Here is a tiny trained network, its code and every weight. The questions are about switching its units off for an input and a class, where a switched-off unit gives its printed mean instead of its output.

import numpy as np


def w(rows, s, z=0):
    codes = np.array(rows[::2]) - 128.0
    scale = np.full(codes.shape[1], s)
    scale[-1] = z or s
    return codes * scale


def f(y):
    return np.maximum(y, 0)


def log_softmax(a):
    a = a - a.max(-1, keepdims=True)
    return a - np.log(np.exp(a).sum(-1, keepdims=True))


def net(x, mask):
    res = np.array(x, float).reshape(1, 6) / 4 @ E
    y = f(res @ A[0][:, :-1].T + A[0][:, -1])
    res = res + np.where(mask, y, B[0][:, -1]) @ B[0][:, :-1]
    return log_softmax(res[-1] @ U[:, :-1].T + U[:, -1])


A, B = {}, {}
E = w([
[125,41,131,193,59,195,135],'x0',
[204,193,83,114,48,60,141],'x1',
[182,3,153,99,170,102,69],'x2',
[218,131,210,218,203,177,155],'x3',
[89,127,216,19,81,132,162],'x4',
[175,121,129,111,131,225,98],'x5',
],0.0063)
A[0] = w([
[116,114,108,129,127,137,123,41],'N1',
[130,147,107,106,105,144,123,2],'N2',
[93,7,132,95,67,102,125,192],'N3',
[130,142,137,139,131,88,158,68],'N4',
[196,154,114,146,46,165,124,116],'N5',
[117,149,153,121,150,114,116,119],'N6',
[100,114,131,124,158,144,107,118],'N7',
[15,147,170,154,118,207,161,90],'N8',
[98,198,42,129,47,88,138,171],'N9',
[108,87,149,126,104,97,123,91],'N10',
[121,105,128,81,151,169,105,78],'N11',
[88,137,53,35,109,114,103,148],'N12',
[118,96,97,105,115,165,117,60],'N13',
[128,69,118,71,131,186,94,98],'N14',
[124,137,117,119,165,103,101,58],'N15',
[141,48,64,216,156,202,107,106],'N16',
[90,167,92,85,189,74,119,185],'N17',
[139,89,86,172,143,157,114,103],'N18',
],0.018,0.0023)
B[0] = w([
[132,128,154,110,115,136,117,136],'N1',
[157,163,122,113,105,98,149,147],'N2',
[75,35,125,106,74,101,63,214],'N3',
[101,92,110,179,154,163,105,156],'N4',
[163,101,124,58,138,204,141,192],'N5',
[142,116,107,145,143,122,140,151],'N6',
[159,166,115,83,106,144,140,154],'N7',
[66,93,133,154,91,221,187,191],'N8',
[78,254,140,179,128,156,145,250],'N9',
[94,94,126,132,107,111,120,155],'N10',
[155,135,137,107,140,174,151,164],'N11',
[86,214,126,82,70,153,101,222],'N12',
[131,98,137,106,132,155,130,157],'N13',
[144,81,115,141,147,216,169,190],'N14',
[147,112,147,110,138,134,121,155],'N15',
[123,187,103,124,149,81,11,239],'N16',
[166,86,112,141,180,175,49,210],'N17',
[134,152,150,143,144,110,70,184],'N18',
],0.029,0.014)
U = w([
[221,106,109,135,224,38,89,143],'0',
[158,188,149,88,107,99,214,3],'1',
[141,66,105,69,118,139,89,186],'2',
[101,183,117,128,122,125,101,123],'3',
[102,55,148,137,91,46,135,82],'4',
[178,116,150,124,148,189,254,244],'5',
],0.0075,0.0033)

Each question gives the input, the list of numbers given to net, and the class t.
The units are the neurons (one row each of A and B). Each row of codes is followed by its name. A weight is (code - 128) times the scale printed after its matrix; where a second scale follows, it is the last column's (A, B and U).
mask holds one flag per neuron, in row order. A switched-off neuron (its flag False) gives its mean, the last column of its row in B, instead of its output. The means were averaged over made-up inputs and are rounded, as every weight is.
A unit's drop is (log p(t) with every unit on - log p(t) with that unit switched off) / (log p(t) with every unit on - log p(t) with every unit switched off).
most important unit: the unit with the biggest drop
k most important neurons: the k neurons with the biggest drops, biggest first
drop when u is switched off: that unit's drop, to one decimal
input [2,-8,0,0,6,-7], class 4: most important unit -> N3
input [-1,-2,1,5,0,1], class 0: 3 most important neurons -> N9; N12; N8
input [7,8,8,-7,-7,8], class 2: 2 most important neurons -> N3; N5
input [4,-7,-3,-4,7,3], class 5: 2 most important neurons -> N8; N16
input [-3,1,8,-6,-6,-6], class 2: 3 most important neurons -> N3; N17; N16
input [-6,8,2,3,2,6], class 5: 2 most important neurons -> N16; N3
input [7,5,7,5,-1,2], class 2: 3 most important neurons -> N5; N3; N9
input [-4,-4,1,5,-1,0], class 0: 2 most important neurons -> N9; N12
input [2,-5,-6,-1,-2,-3], class 5: 4 most important neurons -> N8; N12; N3; N16
input [-3,4,-3,6,-3,1], class 5: 2 most important neurons -> N16; N3
input [7,-7,8,-4,-7,-2], class 2: 2 most important neurons -> N3; N14
input [8,-8,2,2,-1,-7], class 2: 2 most important neurons -> N9; N3
input [-4,6,2,7,0,2], class 5: 3 most important neurons -> N16; N3; N17
input [-8,-7,6,4,0,4], class 0: most important unit -> N8
input [5,-6,3,8,-6,6], class 0: drop when N9 is switched off -> 0.1
input [8,2,-1,-3,4,-7], class 4: drop when N10 is switched off -> 0.1
input [-1,8,8,0,0,-8], class 2: drop when N17 is switched off -> 0.2
input [6,-3,-5,-2,8,-4], class 4: drop when N17 is switched off -> 0.1
